cols: D H J F
|  42 | -64 | -35 | -67 | = mip
|  52 |  14 | -24 | -74 | = pona
| -35 |  74 |  45 |  23 | = kel
| -39 |  54 |  45 |  30 | = Num
|  51 | -44 | -42 | -53 | = nidut
|  32 |  63 |   6 | -65 | = rinim
| -20 |  83 |  46 |  30 | = giba
|  42 | -64 | -44 | -33 | = bamok
|  15 |  80 |  20 | -49 | = duf
|  46 |  39 | -10 | -74 | = ril
| -40 |  54 |  45 |  30 | = Rorod
|  -3 |  86 |  33 | -28 | = mumuz
tail: | 86 | 33 |
| -28 |
tail: |  39 | -10 |
| -74 |

cols: L E Z R
| -25 |   0 | -28 | -28 |  tadem
| -44 |   0 | -28 | -28 |  nirov
| -69 |   3 | -25 | -25 |  rup
|  69 | -62 | -31 | -31 |  giguz
q: | -25 |   0 | -28 | -28 |
tadem
diff giguz: |  69 | -62 | -32 | -31 |
2, | -31 |
diff giguz: |  69 | -62 | -31 | -30 |
3, | -31 |

cols: N Q S G V
|  18 |   5 | -14 |  12 | -86 |  lova
|   5 |  90 | -45 |  65 | -46 |  Dakin
| -63 | -24 |  15 |  -9 | -60 |  Govu
|   4 | -12 | -14 |  12 | -85 |  mili
| -53 | -12 | -14 |  12 | -84 |  Nizis
tail: |   4 | -12 | -14 |  12 |
| -85 |
diff Nizis: | -53 | -11 | -14 |  12 | -84 |
1, | -12 |
diff mili: |   4 | -11 | -14 |  12 | -85 |
1, | -12 |
diff lova: |  18 |   5 | -14 |  12 | -87 |
4, | -86 |
diff Nizis: | -53 | -12 | -14 |  12 | -85 |
4, | -84 |
tail: |  5 | 90 |
| -45 |  65 | -46 |
col: |  15 | -14 |
S

cols: B A X U P C T
|  31 |  20 |  -7 |   6 |  -8 |  23 | -32 |  Muzi
|  31 | -18 |  21 |  14 |  -7 |  23 | -81 |  puf
|   9 | -46 | -69 |  10 |  21 | -28 | -28 |  Vis
|  31 | -18 |  21 |  16 |   7 |  12 |   7 |  luzu
|  28 | -49 |  52 |  34 |  29 | -14 |  72 |  sof
|  37 | -40 |  20 |  12 |   8 |   2 |  28 |  kozet
| -20 | -41 |  62 |  50 |  33 | -30 |  55 |  pabeb
col: | 14 | 10 | 16 | 34 | 12 | 50 |
U
tail: | -8 | 23 |
| -32 |
col: | 31 | 31 |  9 | 31 |
B
diff Muzi: |  31 |  20 |  -7 |   6 |  -8 |  22 | -32 |
5, | 23 |

cols: nefu sed Fuge bizi gomil Rilub paz dafe Bozur
|  -5 |  81 |   1 |  -8 | -30 | -79 |  76 | -13 |  31 | : Dolif
|  -4 | -83 |   0 |  -8 | -30 | -78 |  90 |  53 | -28 | : temav
|  24 | -53 | -20 | -59 | -20 |   6 |  90 |  54 |   8 | : kasuk
tail: |   0 |  -8 | -30 |
| -78 |  90 |  53 | -28 |
tail: | 90 | 54 |
| 8 |
diff Dolif: |  -5 |  81 |   1 |  -8 | -30 | -79 |  75 | -13 |  31 |
6, | 76 |

cols: Vor sovu tasif ser tur
| -55 | -44 | -61 | -44 |  -3 | : kof
| -51 | -23 |  63 | -23 |  17 | : sos
| -56 |  15 | -71 |  43 |  24 | : val
| -56 |  16 | -71 |  16 |  11 | : Panid
| -56 |  16 | -71 |  43 |  11 | : domot
|  -8 |  45 | -72 |  45 | -20 | : momup
|  62 | -30 |  55 | -30 |  12 | : mur
|  39 |  52 |  41 |  52 | -67 | : bil
diff kof: | -55 | -44 | -61 | -43 |  -3 |
3, | -44 |
tail: | -56 |  16 | -71 |  43 |
| 11 |

cols: tok vobu gib paruf kabig nol vigem vol tamik Lev
|   0 |  -5 |  14 | -51 |   4 |  20 |   0 | -16 |  17 | -19 |  Des
|   3 | -50 | -41 |  15 |  -4 |  14 |  -3 |  23 |   4 |   5 |  Bidu
|  -6 |  -9 |  20 | -22 |   6 |   6 |  14 | -16 | -26 |  -8 |  Desa
|  -4 |  11 |  30 |  -1 | -14 |   2 |   9 |  25 |  55 |  -3 |  Toka
| -15 |  50 |  22 |  16 |   1 |  -6 |  10 |  -4 |  22 | -13 |  pepu
| -15 |  49 |  17 |  -1 |   3 |  -3 |   1 |  10 |  -1 |  16 |  Rebu
|  -2 |   7 |  29 |  -1 |   5 |  -5 |  -4 |  36 | -28 |  -4 |  Tapaz
|  -2 |  11 |  79 |  35 |  17 |  -1 | -20 |  -6 |   8 | -20 |  Suta
| -23 | -18 |  56 |  -8 |  11 | -12 | -20 | -25 |   7 |  -5 |  buvu
tail: | 29 | -1 |
|   5 |  -5 |  -4 |  36 | -28 |  -4 |
col: | -3 | 14 |  9 | 10 |  1 |
vigem
col: |  -4 |   6 | -14 |   1 |   3 |   5 |  17 |  11 |
kabig
diff Des: |   0 |  -6 |  14 | -51 |   4 |  20 |   0 | -16 |  17 | -19 |
1, | -5 |
tail: | -15 |  49 |
| 17 | -1 |  3 | -3 |  1 | 10 | -1 | 16 |

cols: K M W Y
| -86 |  28 |  64 | -88 | : mimo
| -86 |  28 |  64 |  13 | : nasu
| -85 |  28 |  63 |  13 | : rin
tail: | -85 |  28 |  63 |
| 13 |
q: | -86 |  28 |  64 | -88 |
mimo
diff nasu: | -86 |  28 |  63 |  13 |
2, | 64 |

cols: Dov luvod Dobet zona
| 80 | 83 | 51 | 31 |  pugu
|  34 | -34 | -82 |  79 |  Totad
| 80 | 83 | 51 | 51 |  baral
|  34 | -34 | -83 |  79 |  Goz
| -76 | -12 | -14 | -83 |  Toveg
diff Goz: |  34 | -33 | -83 |  79 |
1, | -34 |
tail: |  34 | -34 | -82 |
| 79 |
diff Totad: |  34 | -34 | -83 |  79 |
2, | -82 |
tail: | -76 | -12 | -14 |
| -83 |

cols: zus Buz bogu Dos liti
| -26 | -25 | -56 |  16 |  70 | = Tobe
|   5 | -41 | -25 |   1 |  88 | = rikug
| 40 | 34 | 10 | 44 | 30 | = rus
|   8 | -79 |   4 | -90 |  24 | = zolan
|   4 | -41 | -25 |   1 |  88 | = sumod
| -5 | 96 | 72 | 16 | -2 | = Gozu
|   6 | -41 | -25 |   1 |  88 | = Loke
|   5 | -41 | -25 |   6 |  88 | = zuva
diff rus: | 39 | 34 | 10 | 44 | 30 |
0, | 40 |
col: | -25 |  72 |
bogu
q: | -26 | -25 | -56 |  16 |  70 |
Tobe
q: |   5 | -41 | -25 |   1 |  88 |
rikug
tail: | -26 | -25 |
| -56 |  16 |  70 |
diff zuva: |   4 | -41 | -25 |   6 |  88 |
0, | 5 |

cols: teruk zaz zupa Mutef duzen
|  81 | -65 |   4 | -78 |  10 | = Viram
|  43 | -19 |  16 |  -8 |  49 | = vam
| 69 |  8 | -1 | 21 |  0 | = funaf
|  71 | -67 |  12 | -35 |  10 | = Nama
|  63 |  11 |  69 | -73 | -52 | = gugi
| 79 | 35 | 79 | 59 | 45 | = nufa
diff Nama: |  71 | -67 |  12 | -36 |  10 |
3, | -35 |
col: | 49 |  0 | 10 |
duzen
col: |   8 | -67 |
zaz
diff gugi: |  63 |  11 |  69 | -73 | -51 |
4, | -52 |
diff nufa: | 79 | 35 | 79 | 59 | 46 |
4, | 45 |
col: | -78 |  -8 |
Mutef
diff gugi: |  63 |  11 |  69 | -72 | -52 |
3, | -73 |

cols: Rof Lizef fof pup mak velam Kiga
|  25 |  -3 |  68 | -41 | -22 |   5 |  59 | : kozof
| -21 |   4 | -20 | -15 |  18 | -29 |  -1 | : Kadok
|  31 | -13 |  16 | -45 |  -8 |  -3 |  37 | : bab
|  -7 | -15 |  15 |  11 | -19 |  21 |  -4 | : Tud
| -59 |  30 | -76 |  55 |  33 |  -6 | -65 | : kap
diff Tud: |  -7 | -15 |  15 |  11 | -18 |  21 |  -4 |
4, | -19 |
col: |   4 | -13 | -15 |
Lizef
diff kozof: |  25 |  -3 |  68 | -41 | -22 |   5 |  58 |
6, | 59 |
diff Tud: |  -7 | -15 |  15 |  11 | -20 |  21 |  -4 |
4, | -19 |

cols: saz rasod duvu Tela
| -52 |   1 |  -7 |  29 | = luzo
| -33 |  30 |  -6 |  29 | = ber
| -52 |   1 |  -6 |  29 | = lorez
q: | -52 |   1 |  -6 |  29 |
lorez
diff lorez: | -52 |   1 |  -6 |  28 |
3, | 29 |
diff lorez: | -52 |   1 |  -5 |  29 |
2, | -6 |
col: |  1 | 30 |
rasod
q: | -33 |  30 |  -6 |  29 |
ber
tail: |  1 | -7 |
| 29 |

cols: dufat Pamug befot nubov zolu
|  -2 |  16 |   2 |  -1 | -13 |  novi
|  -7 |  14 | -37 | -39 |  92 |  vef
| -13 |  -4 | -13 |   1 | -12 |  Zil
|  45 |  13 | -29 | -10 |  16 |  Kavo
|  -7 |  10 |  24 |  23 | -24 |  Suvil
|   2 | -11 |  16 |  22 |  -7 |  mafam
|   8 | -21 | -22 |  -2 |  46 |  Zifug
|  63 |  10 | -28 |  -8 |  56 |  tofe
|  12 |   4 | -60 | -68 |  79 |  piro
col: |  92 | -12 |  16 | -24 |  -7 |  46 |  56 |  79 |
zolu
diff tofe: |  63 |  10 | -28 |  -8 |  55 |
4, | 56 |

cols: gol nemu rini Balim tefo Piz
|   4 |  48 | -11 |  45 |  39 |  57 |  pame
|  -1 |  19 |  -1 | -51 |  29 | -25 |  rudud
|  52 |  33 | -55 |  40 |  55 | -66 |  Damuv
|  12 | -49 |   6 | -80 | -55 | -21 |  Fezim
| -31 |  63 |  12 |  32 |  62 |  34 |  sef
|  -1 |  19 |  -1 |  52 |  29 | -25 |  bep
|  12 | -49 |   6 | -80 | -55 | -11 |  rolip
|  -8 |  62 |  -9 | -53 |  57 |  27 |  Meve
|   3 | -15 | -24 | -92 | -41 | -21 |  Gil
| -14 |   4 |  59 |  -7 |  28 |  35 |  fanif
|  30 | -52 |  62 |  79 | -50 |  44 |  zibap
diff Damuv: |  52 |  33 | -54 |  40 |  55 | -66 |
2, | -55 |
col: |  -9 | -24 |
rini
tail: |  4 | 59 |
| -7 | 28 | 35 |
diff zibap: |  30 | -52 |  62 |  79 | -51 |  44 |
4, | -50 |

cols: Pumuv faba Legel rogop zaf gelok
|   6 |   5 | -39 | -54 |  43 |  25 |  fomen
|  22 |   0 | -42 | -42 |  36 |  65 |  kisu
|  13 | -17 | -26 | -41 | -84 | -11 |  Veve
|  -2 | -65 | -13 |  61 | -36 | -69 |  furov
|  13 | -17 | -26 | -41 | -84 | -96 |  kile
|  28 |   0 | -38 | -63 | -44 |  58 |  maf
diff kisu: |  22 |   0 | -42 | -42 |  36 |  66 |
5, | 65 |
col: |   5 |   0 | -17 |
faba
diff Veve: |  13 | -17 | -26 | -40 | -84 | -11 |
3, | -41 |
col: |   0 | -17 | -65 |
faba
col: | -39 | -42 | -26 | -13 |
Legel

cols: guz kapu nuzu kolu zegug Dode Zilu tiz Fomap Zirov
|  51 |  -6 |  25 | -30 | -51 |  11 |  11 | -19 | -24 | -55 | = dud
| -32 |  49 | -11 | -17 |  36 |  34 |  12 | -14 |  17 | -41 | = vedon
|  79 | -46 |  41 | -39 | -67 |   0 | -12 |   5 |  -7 | -61 | = rimil
|  51 |  -6 |  25 | -30 | -50 |  43 |  32 | -30 |  47 | -77 | = lavo
| -32 |  49 | -11 | -39 |  36 |  34 |  12 | -14 |  17 | -41 | = vidu
| -32 |   5 | -11 | -17 |  36 |  34 |  12 | -14 |  17 | -41 | = tof
col: | 41 | 25 |
nuzu
diff rimil: |  79 | -46 |  41 | -39 | -66 |   0 | -12 |   5 |  -7 | -61 |
4, | -67 |
tail: |  51 |  -6 |  25 | -30 | -51 |
|  11 |  11 | -19 | -24 | -55 |
tail: | -46 |  41 |
| -39 | -67 |   0 | -12 |   5 |  -7 | -61 |
tail: |  79 | -46 |
|  41 | -39 | -67 |   0 | -12 |   5 |  -7 | -61 |
col: |   5 | -30 | -14 |
tiz

cols: bidel Basag fimub Sopa rer zev
|  76 | -57 | -43 |  30 |  18 | -33 | : zefe
|  38 | -56 | -52 | -40 |  12 | -13 | : fov
|  21 | -31 |  46 |  27 |   0 |  -8 | : Sut
|  71 | -65 | -63 | -11 |  60 |  54 | : fuze
|  18 |   3 |   5 |  -7 | -34 |   8 | : voro
| -79 | -13 | -16 | -10 |   7 | -24 | : reze
|   7 | -45 | -19 |  53 |  54 | -59 | : vifuf
|  43 | -53 |  51 |  46 |   1 | -29 | : Bunab
| -46 |  16 |   7 |  60 |  29 | -43 | : rufan
|  72 | -65 | -63 |  60 |  27 |  18 | : bili
| -43 |  20 |  33 |  -3 | -45 | -36 | : piluz
| -24 | -65 | -62 |  60 |  27 |  18 | : vivul
tail: |  71 | -65 | -63 |
| -11 |  60 |  54 |
col: |  7 | 43 |
bidel
col: | 18 | 12 |
rer
col: | -57 | -56 | -31 | -65 |   3 |
Basag
col: |   3 | -13 |
Basag
tail: | -31 |  46 |  27 |
|  0 | -8 |

cols: vaz Venar Zofeb Bupa
|  63 |   5 | -48 |  67 | -> soru
|  81 |   5 | -48 |  68 | -> nuti
|  63 |   5 | -48 | -70 | -> misur
|  63 |   5 | -48 |  68 | -> nito
q: |  63 |   5 | -48 | -70 |
misur
diff nuti: |  81 |   5 | -49 |  68 |
2, | -48 |
tail: | 81 |  5 |
| -48 |  68 |
diff misur: |  63 |   5 | -48 | -71 |
3, | -70 |
q: |  63 |   5 | -48 |  67 |
soru

cols: Dup nizu sunu vuge Badam fiv
|   7 | -85 |  14 |  -5 | -45 | -32 | = gabi
|  26 | -58 |  13 | -48 | -46 | -23 | = nek
|  31 | -85 |  15 |  -5 |  15 | -36 | = buv
tail: | -48 | -46 |
| -23 |
tail: | -85 |  14 |
|  -5 | -45 | -32 |
tail: | -85 |  15 |  -5 |
|  15 | -36 |
tail: | -85 |  15 |
|  -5 |  15 | -36 |
diff gabi: |   7 | -85 |  15 |  -5 | -45 | -32 |
2, | 14 |

cols: nones Lovis sopu dar Gaz leme
|  32 |  12 |   1 |  70 | -27 | -42 | -> dag
|  28 |  23 | -37 |  65 | -52 | -21 | -> zur
|  21 |  47 | -19 |  71 | -42 | -34 | -> kes
|  31 |  12 | -41 |  60 | -55 | -14 | -> puli
|   5 |  75 |  13 |  69 | -20 | -46 | -> nupi
diff zur: |  28 |  23 | -37 |  65 | -51 | -21 |
4, | -52 |
tail: | 31 | 12 |
| -41 |  60 | -55 | -14 |
col: | -14 | -46 |
leme
col: | -21 | -34 | -14 | -46 |
leme
col: | -52 | -42 | -55 | -20 |
Gaz

cols: dunez depu zezat gafa linov todak gek
|  75 |  59 |   7 | -32 |  37 | -22 | -53 | = pafen
|  39 |  40 | -29 |  32 |  -7 |  77 | -79 | = Ludif
| -24 | -11 | -37 |  56 | -39 |  88 | -43 | = tem
| -50 | -59 |  39 | -18 | -30 |   3 | -49 | = lup
|  -3 |   4 | -30 | -20 |   9 | -49 |  47 | = Vosip
| -48 | -37 |   4 | -19 | -27 | -33 |  52 | = Vug
|  15 | -58 |  39 | -18 |  19 | -44 |  38 | = morif
tail: | -59 |  39 | -18 |
| -30 |   3 | -49 |
col: | -32 |  32 |  56 | -18 | -20 |
gafa
col: | -49 | -33 | -44 |
todak
col: | -79 | -43 |
gek
col: | -33 | -44 |
todak

cols: vev vumot Mer sovov
| 45 | 40 | -5 | 73 | : bofal
| -21 | -43 |  39 | -37 | : Nusas
| -23 | -41 |  43 | -35 | : zik
| -38 | -27 |  67 | -16 | : Patam
| -74 |  38 |  -5 |  72 | : sezal
| 65 | 64 |  1 | 39 | : zem
|  68 | -31 |   2 |   4 | : duk
| -44 |  57 |  27 |  -1 | : Vuve
tail: | -21 | -43 |  39 |
| -37 |
col: |  73 | -37 | -35 |
sovov

cols: vimo Dob rakiz tasa dok riz mir basi Duzir Lede
| 30 | -8 | 40 |  1 | -1 | -6 | 35 | 58 |  3 | 16 | = Zar
|  29 |   8 |  27 |  -8 | -31 |  24 |  11 | -19 |  39 | -22 | = tul
|  -8 |   8 |  27 | -32 | -46 |  30 | -34 | -67 |  11 | -28 | = von
|  28 |   8 |  26 |   4 | -29 |  27 |  -4 |  32 |  -5 |  18 | = Virik
| -20 | -13 |  20 |  10 | -46 | -10 |  -7 | -37 |  20 | -14 | = pitip
| -33 |   1 |  32 |  -8 |  30 | -32 |   8 |   4 | -30 | -26 | = Fif
|  -6 | -11 |  15 |   8 |  40 | -45 |  15 |  20 | -34 |  -8 | = limug
|   7 |  -6 |  32 | -20 | -24 |  31 | -24 |  32 |  -4 | -19 | = Mog
|  29 |   8 |  27 |  -8 | -31 |  24 |  -2 |  29 |  -2 |  17 | = bur
|   1 | -20 |  41 |   1 | -22 | -22 |  20 | -31 |  35 | -14 | = timab
tail: | 32 | -5 |
| 18 |
col: |  11 |  -5 |  20 | -30 | -34 |
Duzir
col: |  58 | -19 | -67 |  32 | -37 |   4 |  20 |
basi
tail: | 41 |  1 |
| -22 | -22 |  20 | -31 |  35 | -14 |
diff tul: |  29 |   8 |  27 |  -8 | -31 |  24 |  10 | -19 |  39 | -22 |
6, | 11 |
col: | 40 | 27 | 27 | 26 |
rakiz

cols: tinus keme kabi Nesep rir teg reni gubi zutad ranav
| -33 |  -1 | -28 |  15 |   6 |  -4 |   0 |  -8 | -13 |  -5 |  Tepo
|   6 |  -2 |  -2 | -19 | -19 |  12 |  17 |  35 | -11 |  13 |  Mato
|   6 |  -2 |  -2 | -19 | -19 |  12 |  17 | -16 |   3 | -24 |  Mepev
| -36 |  10 | -29 |  44 |  45 | -59 |   4 | -33 |  33 |  -3 |  lef
|  -2 |  23 |   6 | -19 |  19 |  15 |  -2 |  -2 |   4 |   6 |  lusus
| -36 |  10 | -29 |  43 |  45 | -59 |   4 | -38 |  11 |  -6 |  gede
|  14 |  11 |  15 | -41 | -18 |  47 |   7 |  -4 |  -4 |  -6 |  bir
| -36 |  10 |   1 |  44 |  45 | -59 |   4 | -38 |  11 |  -6 |  fes
col: | 19 | 45 |
rir
col: | -28 |  -2 |  -2 | -29 |   6 | -29 |
kabi
diff Mepev: |   6 |  -2 |  -2 | -18 | -19 |  12 |  17 | -16 |   3 | -24 |
3, | -19 |
diff Mato: |   6 |  -2 |  -2 | -19 | -20 |  12 |  17 |  35 | -11 |  13 |
4, | -19 |
tail: |  10 | -29 |  44 |  45 |
| -59 |   4 | -33 |  33 |  -3 |
col: |  35 | -16 | -33 |  -2 | -38 |
gubi
diff fes: | -36 |  10 |   1 |  44 |  45 | -59 |   4 | -39 |  11 |  -6 |
7, | -38 |

cols: loluf Bupaz vebas sidim
| -51 |  -4 |  74 |  23 | -> gogo
| -69 |  -4 |  74 |  23 | -> fab
| -51 |  -4 |  74 |  10 | -> gesi
tail: | -69 |  -4 |  74 |
| 23 |
diff gesi: | -51 |  -5 |  74 |  10 |
1, | -4 |

cols: vepet Lav fugiz zagab
|  13 | -29 | -70 |  74 | -> vilet
|  35 | -18 |  29 |  35 | -> Tusun
|  85 | -78 | -77 |  44 | -> saka
|  85 | -18 |  30 |  33 | -> Zunav
|  35 | -18 |  29 |  36 | -> Gud
tail: |  85 | -18 |
| 30 | 33 |
col: |  29 | -77 |
fugiz
diff vilet: |  13 | -29 | -70 |  73 |
3, | 74 |
q: |  35 | -18 |  29 |  36 |
Gud
col: | 85 | 35 |
vepet
diff Tusun: |  35 | -18 |  29 |  36 |
3, | 35 |
tail: |  85 | -18 |  30 |
| 33 |

cols: faku nufu Deva nobe Let fizis Tafu Zis sep rogo
|  70 | -83 |  61 | -36 | -50 | -70 |  -8 |  56 |  44 |   0 | = neriz
|  60 | -81 |  74 | -37 | -24 | -80 |  10 |  68 |  39 |  25 | = Tuk
| -52 | -56 | -57 |  21 |  36 | -54 | -41 |  53 | -31 |  -1 | = Pilag
|   9 |  28 |  37 | -52 |  64 |  62 | -18 | -12 |  33 | -15 | = Gusos
|  48 | -67 |   5 | -44 | -52 |  58 | -55 |  26 | -12 |  18 | = tilos
| -24 |  39 |  41 | -80 |  89 |  -9 |  50 | -47 |  77 | -28 | = vevem
| -29 | -23 |  14 |  61 |  -5 | -69 | -52 |  77 | -63 |  67 | = pudu
| -51 |  73 | -12 | -63 |  93 |   7 |  22 | -66 |  82 | -16 | = Gor
| -18 | -67 |   3 |  48 |  40 |  20 | -41 |  53 | -30 |  52 | = libi
diff Gor: | -51 |  74 | -12 | -63 |  93 |   7 |  22 | -66 |  82 | -16 |
1, | 73 |
tail: | -41 |  53 | -30 |
| 52 |
diff libi: | -18 | -67 |   3 |  48 |  41 |  20 | -41 |  53 | -30 |  52 |
4, | 40 |

